Below is a small trained network, with its code and all its weights. Each question gives an input and a class and asks what happens when units are switched off, that is, made to give their printed mean instead of their output.

import numpy as np


def w(rows, s, z=0):
    codes = np.array(rows[::2]) - 128.0
    scale = np.full(codes.shape[1], s)
    scale[-1] = z or s
    return codes * scale


def f(y):
    return np.maximum(y, 0)


def log_softmax(a):
    a = a - a.max(-1, keepdims=True)
    return a - np.log(np.exp(a).sum(-1, keepdims=True))


def net(x, mask):
    res = np.array(x, float).reshape(1, 4) / 4 @ E
    y = f(res @ A[0][:, :-1].T + A[0][:, -1])
    res = res + np.where(mask, y, B[0][:, -1]) @ B[0][:, :-1]
    return log_softmax(res[-1] @ U[:, :-1].T + U[:, -1])


A, B = {}, {}
E = w([
[9,147,119],'x0',
[136,213,159],'x1',
[126,127,127],'x2',
[126,129,125],'x3',
],0.012)
A[0] = w([
[105,202,198,167],'N0',
[109,46,147,82],'N1',
[99,48,70,93],'N2',
[64,164,55,106],'N3',
[234,114,159,161],'N4',
[127,195,246,94],'N5',
[222,105,164,69],'N6',
[134,240,202,94],'N7',
[131,189,180,92],'N8',
[2,153,151,93],'N9',
[125,99,150,254],'N10',
],0.0091,0.007)
B[0] = w([
[152,139,69,202],'N0',
[212,61,87,160],'N1',
[201,44,52,182],'N2',
[73,76,210,181],'N3',
[53,173,196,254],'N4',
[254,47,76,174],'N5',
[67,117,225,199],'N6',
[248,54,72,190],'N7',
[175,42,102,158],'N8',
[125,94,238,220],'N9',
[97,226,81,246],'N10',
],0.0069,0.0077)
U = w([
[87,135,246,71],'0',
[95,183,90,255],'1',
[156,96,50,51],'2',
],0.013,0.0077)

Each question gives the input, the list of numbers given to net, and the class t.
The units are the neurons (one row each of A and B). Each row of codes is followed by its name. A weight is (code - 128) times the scale printed after its matrix; where a second scale follows, it is the last column's (A, B and U).
mask holds one flag per neuron, in row order. A switched-off neuron (its flag False) gives its mean, the last column of its row in B, instead of its output. The means were averaged over made-up inputs and are rounded, as every weight is.
A unit's drop is (log p(t) with every unit on - log p(t) with that unit switched off) / (log p(t) with every unit on - log p(t) with every unit switched off).
The circuit of an input: a set's keep is (log p(t) with only the set's units on - log p(t) with every unit switched off) / (log p(t) with every unit on - log p(t) with every unit switched off). Starting from all 11 units, units are removed one at a time, each time the one whose removal leaves the highest keep (on an exact tie, the one counted first), for as long as the keep stays at least 0.8.
units of the circuit, in order: the units of the circuit, biggest drop first
k most important neurons: the k neurons with the biggest drops, biggest first
drop of u: that unit's drop, to one decimal
input [7,-5,-8,-5], class 0: units of the circuit, in order -> (N9)
input [-1,8,5,1], class 2: 2 most important neurons -> (N7 N5)
input [-5,0,4,-4], class 0: 2 most important neurons -> (N6 N4)
input [-2,5,7,-4], class 2: units of the circuit, in order -> (N7 N5)
input [-5,8,4,7], class 2: 3 most important neurons -> (N7 N5 N8)
input [-6,-2,1,-2], class 0: 2 most important neurons -> (N6 N4)
input [-6,-6,0,-5], class 0: 2 most important neurons -> (N4 N6)
input [-5,6,6,0], class 2: 4 most important neurons -> (N7 N5 N9 N8)
input [8,-1,-1,7], class 0: drop of N9 -> 0.6
input [-4,8,-5,-1], class 2: drop of N1 -> 0.0
input [-4,7,8,-1], class 2: drop of N8 -> 0.1
input [6,-1,-8,4], class 0: drop of N3 -> 0.3
